B:
0: [ 101  390   76  232  249 -151 -292   47   55  209  141  129  363 -264
  252  264   53 -246   73   44]
1: [-277   15  -41 -104 -328   97  128  -85  -24 -310 -113  -48 -236  198
  405   56   71  -37 -152  -85]
2: [-173 -210  -33   93   58   31  -46 -153 -316  169 -199  -18 -144  -98
  -99    0  107  188  134 -210]
3: [-204   83  -60 -236   -1   33   35 -303   62  -29  157    2 -103   93
  -92  130 -269   89   78   33]
4: [  -3   18   62  -30 -319  -25   81  307 -125  -21   -8  159  147   42
  509 -247  271 -102 -307  -88]
5: [-162 -108  -89 -194  -14  -63  102 -179 -157  216   59   41  -57   45
 -201  -61 -104  235   -8  -29]
6: [  19   37   24 -311  269  -14  181 -322  187  136  337  105  -29   -8
 -475   25 -474  241  371  196]
7: [ -50 -110   -8  -90   31 -106 -278 -135 -453  227  217  323  125  -22
 -225  -31   81  125  -63  -61]
8: [   2  130   30  112  -24 -101  181   74   50   16 -124    4   12  -43
  322   92  131  -45  -14   47]
9: [ 170   -2  170 -109   15   62  545  141  343 -123    2   37  -73  -16
  150 -213 -126   90  278  149]
10: [ 158  -30  131 -139  186  -68 -226  -68 -242  193  425  429  261  -99
 -305 -104  -74   86  148   62]
11: [-152  154  -87   15 -117 -139   80  -39  -30   39  -86  -18   -1   54
  304  164   94  -38 -178   23]
12: [  37  -47   52 -195 -189  -61  301  129   -5   -6   91  178   22   99
  161 -228   35   92 -118   77]
13: [  74  -45   84 -216  146  -11    2 -109  -63  165  310  246  112  -55
 -293 -132 -195  156  191   59]
14: [-123   -1   12  -16 -235   36  254  103   36 -111 -172  -51 -106   66
  412  -84  130   -7 -104  -68]
15: [ 144   11  133 -102   -8  -25  223   99   58  -28  140  215   59   -8
   91 -146  -10   44   95  116]
16: [ -66   78    4  233   53  -66  175  -11   21   30 -297 -112 -101 -103
  290  184  162  -13   93  -28]
17: [  14  -27   -7 -326  292  -69  149 -388   50  200  355  173  -41    9
 -606   53 -441  317  350  210]
18: [  34   78  -32  -92  263 -208 -165 -200 -182  396  293  230  218 -118
 -358  104 -136  133   87   89]
19: [  47  362  -14   30  260 -142  581  -88  639  109 -112 -262  -54 -103
  135  262 -321   40  310  291]
20: [  12  -20  132 -222 -267  109   99  123  -24 -256  201  246   30  133
  286 -242   33  -48  -80   -2]
21: [  24  175   65 -365 -112  -36  184 -110  181 -201  394  257   22  199
   42   14 -245    4  -11  261]
22: [ -33 -169   89  -57  -41   69 -181  -45 -351   -4  127  270   22  -17
  -49 -127  107   69   48 -132]
23: [-171  101   -7 -295 -318   17  -36 -142  -85 -319  266  247  -58  281
  242   74  -28  -74 -230   87]
24: [  35   86  106   61  -71   45  290  178  207  -89 -128  -38  -10  -55
  416  -87   64  -66   80   -2]
25: [   7  304   15  326   77  -85  309  217  350  107 -353 -273   60 -212
  600  144  124 -168   73   -2]
26: [ 107  -56   25  -57   -3 -166    0  227 -226  437  136  228  330 -132
   -1 -307  130  103 -157  -53]
27: [ 126   57  132 -372  112  -27 -278 -192 -164   27  688  535  250   42
 -375  -71 -264   56  108  161]
28: [ -16    0  105 -390  -69   84 -186 -177 -125 -137  530  390   92  134
 -172 -110 -219   37   39   58]
29: [ -55  -34   -1   35 -168  -49  304  200    0   90 -215  -56   -7  -16
  359 -167  179   50 -127  -73]
30: [  95 -275  142 -358  178   87   96 -255 -145   32  388  349  -72   32
 -601 -227 -296  340  382   90]
31: [-116  277  -52   97   12  -74  409  -41  391  -49 -252 -269 -138  -15
  400  257  -71  -52   83  111]
32: [-195 -133  -43  -62  -73   21 -119 -147 -301   92   -7   74  -64   16
  -32  -25   57  116  -39 -156]
33: [ 174    5  169 -191  298   37    7 -172   66   69  395  281  101 -105
 -392  -58 -315  139  419  142]
34: [ 150  -71  134  202  333  -52 -109  -12 -200  266    7  178  138 -286
 -179   -8   85   87  325  -56]
35: [-109  -39   48  170    8   65 -219  -36 -254    6 -112   58   -4 -115
  192   59  201  -49   57 -200]
36: [  17 -142   84 -200   86   31  -68 -174 -213   45  277  293    8    7
 -307  -98 -112  176  178   16]
37: [-101  -94   69 -126   -9   71 -353 -270 -397 -144  273  345  -42   68
 -164   97   11   34   77  -59]
38: [ -93  125 -126   27   -4 -194  500   51  231  286 -271 -243  -38  -47
  221   39  -20  128  -54   79]
39: [ 190 -105  138  -35   21  -44  424  214   79  113  -36  113   33  -80
   76 -286   46  146  146   72]
40: [ -48  161  -33  306   53 -160  165   87   33  164 -345 -152   10 -155
  404  202  234  -60  -12  -29]
41: [ 101  -52  186 -132  193  112 -148 -195 -104  -95  341  328   29  -54
 -268  -21 -176   65  362   44]
42: [  92    9  110 -320 -132  -20  141   29   -1  -95  364  336   94  133
   14 -200 -105   53  -38  146]
43: [-151   17   58    7   31  174  -46 -204   14 -178  -20  -28 -161  -22
   96  128  -80  -17  240  -98]
44: [ -66  -71   67 -226 -281   90  218   57   -9 -229   89  144  -99  168
  253 -200   16   31  -87   -4]
45: [-204  173  -44   20 -152   19  126  -64  131 -147 -142 -127 -111   61
  416  172   17  -98  -62  -27]
46: [   1 -230   35  207  222  -31   32  -11 -281  356 -231   -1  -18 -253
 -165  -95  155  218  246 -177]
47: [ -11   92   24 -159 -185  -91   89   58  -43  -46  161  206   87  103
  227  -53   56  -30 -182   75]
48: [ 112   19   78  183   37  -81  435  245  155  114 -279  -76    2 -149
  331 -110  159   43  103   30]
49: [  -5  127  150 -350   49  176  -94 -296  152 -319  510  276  -30  110
 -148   66 -399  -29  289  142]
50: [ -23  -87   94   82   82   29 -334  -96 -384   36  103  264   65 -112
  -41   35  151    0  104 -136]
51: [  27  -33   16  135  -28  -95  366  204   23  185 -278  -75   -5 -107
  279 -124  187   83    3  -38]
52: [ -43  257    7   13 -144  -93   30   94   68  -53   47   74  131   21
  458   97  101 -173 -186   47]
53: [  58   78   76  -58   58  -54 -112   28  -86  146  217  214  210  -90
   28  -70  -10  -18   17    5]
54: [-232 -234  -59 -132 -297   45  194  -62 -258  -97 -162   28 -247  168
  146 -134  152  169 -147 -130]
55: [  11 -134   94  -20 -105   40  224   88  -78  -67  -92   90  -89   13
  170 -167  129   86   51  -42]
56: [  57   38  152  -28 -233   29   32  191  -93 -231   84  258   72   67
  432 -126  218 -137 -124   -2]
57: [ -46  -93   46   33   97  -18 -269 -159 -365   96  106  236   36  -79
 -136   67   94   64   92  -91]
58: [  43   12   23 -406 -149  -76  343   45  125   61  308  196   87  146
  -26 -267 -206  145  -95  177]
59: [ -88   97   58   44  -68   52  151  -73   88 -252 -100   -6 -160   46
  313  160   41  -62  104   27]
60: [  79   15  123 -165  -84   37  288   77  138 -125  124  149   -5   56
  151 -166  -66   35   86   98]
61: [  61  186   92   73 -108 -122 -229  124 -209  -64  176  331  237   -8
  368   88  255 -208 -205   42]
62: [-132  181 -122 -167  -39 -147  511 -106  344  105  -74 -186 -111   91
  129  100 -229  130  -18  181]
63: [ 223  -74  115 -209  -90 -100  480  332  120  194  130  196  182  -18
   94 -461   -5  152  -40  118]
64: [-167  -36   54 -486 -441  180  137  -74   10 -447  322  234 -142  357
  221 -210 -139    0 -175   35]
65: [ 164  -75  156   14  250   -6 -117  -57 -179  143  205  294  129 -174
 -234  -68  -16   94  304   13]
66: [-273   73  -81 -123 -239   58  275 -120  143 -192 -137 -158 -233  162
  336   91  -61   13  -76  -18]
67: [  87  139   87 -207 -135  -32  262  168  197  -36  214  160  143   57
  252 -190  -81  -26  -68  130]
68: [ -96  100   12   28 -206  -33   59   64  -53 -140  -61   68  -12   63
  427   62  176 -106 -161  -11]
69: [ -57  -41   41  -40 -205   45  359  153   95  -96 -157  -43 -103   49
  366 -176  100   34  -44  -42]
70: [-233   78   -4 -133 -432   76  -16    3 -102 -371   19  103 -104  239
  541   26  161 -156 -303  -70]
71: [  83 -153   84  -34  112    5  258   63   -9  196  -31   59    6 -128
 -101 -233  -31  199  224  -32]

[  23   98  -69 -105   22   19  -37   66  -10  145  -66   94  -13  -94
  -34   33  -18   19   80  -78  111 -108  161  -66  -98   24  -23  -89
  -94   -2  -23]
8
[ 109   54 -137  -20 -119 -121  -51  -26  -18 -143   67  -73   27 -100
   -2  -90  241  -29  160   19  -49    9   80  -14   53   78 -161  -44
  -11   73 -113]
55
[ 232  -20 -119 -110  -38   67  -32   77   -2    8    3   41   -3  -45
   35 -123   86   35  133  -56  -24   12   59 -102  -23   65  -30 -142
   34   37  -46]
35
[ 167  225  -31 -273  -14 -173   86   26 -132   71 -177  447   32  203
 -121   60   29  -46   78   12  219 -188  364  -56  -63  109   31 -104
   12 -104  -56]
51
[ 161 -146   84    4 -250  -34  -66   12   35    0   33  -70   13  216
  -24  -25  171   52   52 -204 -101  125 -147 -124  -59   40   32   70
  166 -106  -97]
32
[ -95  -11    2   10   18    0 -130  -25  -57  113  -37   99   -4 -139
 -132  110  -13   62 -121 -105  130  -65  172   10  -85 -117  -50   87
  -84   15   74]
53
[  88  -85 -134   41  -53   86 -145   33  -17  -35   81 -105  -12 -189
  -20  -91  110   73   65  -71  -63   68    3  -40  -13  -20  -82  -40
    2   94    6]
50
[  57  164  -99  -44 -171 -137  -49   72  -64  -28  -10  -43   34   78
  -93    8  162  -23  300  -70    3  -31   60  -91  -56  172  -29 -103
    2  -57 -146]
46
[  -8  -90  214   31 -303 -147  -47  -24   65   97  -10  -87   21  307
  -63  131  149   22    8 -287  -40   58 -155 -120 -124   26   45  187
  116 -202 -143]
5
[   6 -119 -106   27  136  197 -224   22 -134   87  -13  183  -33 -275
 -182   16  -84  158 -200  -67  120   -7  211   26  -62 -192   -6   26
  -37  105  230]
61
[ -71 -138  146   35 -257   30  -42   19  243  162   80 -263  -94   49
  150   32   87   16   44 -227  -98   40 -277  -77 -159   41   -4  161
   20 -104 -182]
3
[  92  289 -140 -375  124   95   88  174  -51  259 -206  567 -158    3
  -13    4 -226  -23  108  135  334 -306  391   24 -213  160  163 -186
  -71  -56    7]
25
[ 223  -56  101 -183 -200  -41  115   25  184  115  -21   20  -35  220
  182  -63  115  -32   84 -146  -48   -4 -103 -142  -87  127   25   -1
   93 -117 -207]
66
[  18  -54  -31 -168   28   57   99  -81  305  103   69   -5 -154 -350
  348 -109   48  -69 -108   91   35 -146   60   98  -17  -32 -202   87
 -154  140 -129]
49
[  15  144 -196  -81    6  -35  -35   25   -2  -15   25    2  -34 -245
   28  -52   93  -33  169   72   60 -108  177   27  -13   74 -140  -98
 -134  102  -81]
24
[-189  -63   55  186 -152  -79 -321  -44 -287  -38  -15  202   -1   93
 -474  213   38  138 -188 -133  153   51  147   96 -120 -141   99  279
  104  -87  195]
26
[ 371 -105   98 -124 -274 -187   73  -46   32 -102    0   55   85  373
   36  -97  296  -20   78 -159 -121  114  -59 -170   45  102  -20    9
  232 -124 -183]
54
[ 117  -80  -38   22 -139 -131  -45 -102   48 -136   94 -139   55  -91
   43  -69  272  -17   25  -68  -99   65    9  -33   84  -21 -206   55
    9   72 -104]
44
[ 408 -123   46 -256 -150    2  134    8  128   14  -22  205  -44  233
  183 -174  137  -16    2  -58  -49   32  -11 -105  -20   94   37  -30
  190  -65 -139]
1
[-182  218 -251   31  -75 -145  -66  -44   76 -131  140 -250  -61 -435
   94  -48  229 -110  263  170    3 -125  112  140   27  112 -302  -11
 -237  184 -185]
9
[  30  -21 -198    4 -118  138  -86   93  160  -25  163 -291 -122 -296
  182 -179  126    3  254   25 -130   31 -150   12  -59  128 -104  -74
  -51  122 -145]
59
[-149   96  -81 -146  261  266 -120  130  -73  387 -164  373 -129 -292
 -122  137 -349  112 -157  -36  333 -244  340   28 -242 -130  109  -51
 -204   18  210]
0
[ -73 -114  113 -100   74   -4  -27 -146   46  148  -64  332  -79 -158
  -10  117  -62   34 -422  -22  218 -142  261  118  -63 -231  -81  260
  -80   26  114]
27
[112 -85 -61 -24 -55  77 -97  37 -13  35  25  22 -19 -68 -32 -52  59  69
   8 -95  -4  34  30 -53 -51 -20 -13 -13  35  22  15]
68
[ 140  -28 -180  -35   77   14 -102  -58  -91 -101   40  103   26 -282
  -53  -97  124   48  -60   45   37  -12  241   25   86  -95 -178  -50
  -56  170   77]
56
[ -69 -103  -38   43  -20  171 -198   57  -45  130   13   70  -92 -140
 -129   39  -72  123  -93  -99   85    4   38   30 -149  -88   69   89
    5    8  121]
52
[  45 -298   29  207 -251  -79 -129 -170  167 -201  245 -467   39 -190
  123 -106  379   29  -51 -155 -275  214 -255  -15  117 -104 -282  213
   44  114 -131]
64
[ -85 -239   66  225 -239   56 -287    0  -65  -17  104 -145  -34   36
 -220   69  104  146  -87 -230  -75  181 -173   -5 -113  -96   63  237
  145  -62   73]
7
[  14 -130  -75   96 -163  105 -184   49   15  -29  114 -161  -67 -106
  -42  -66  114   83   75  -98  -87  110 -125   -7  -79    8   -8   59
   64   31  -15]
57
[-247  -67  164   52 -110   51 -169   34   -7  273  -62  117 -101   67
 -183  235 -129   98 -173 -212  171  -60    5   19 -260  -95  144  244
   -6 -155   76]
18
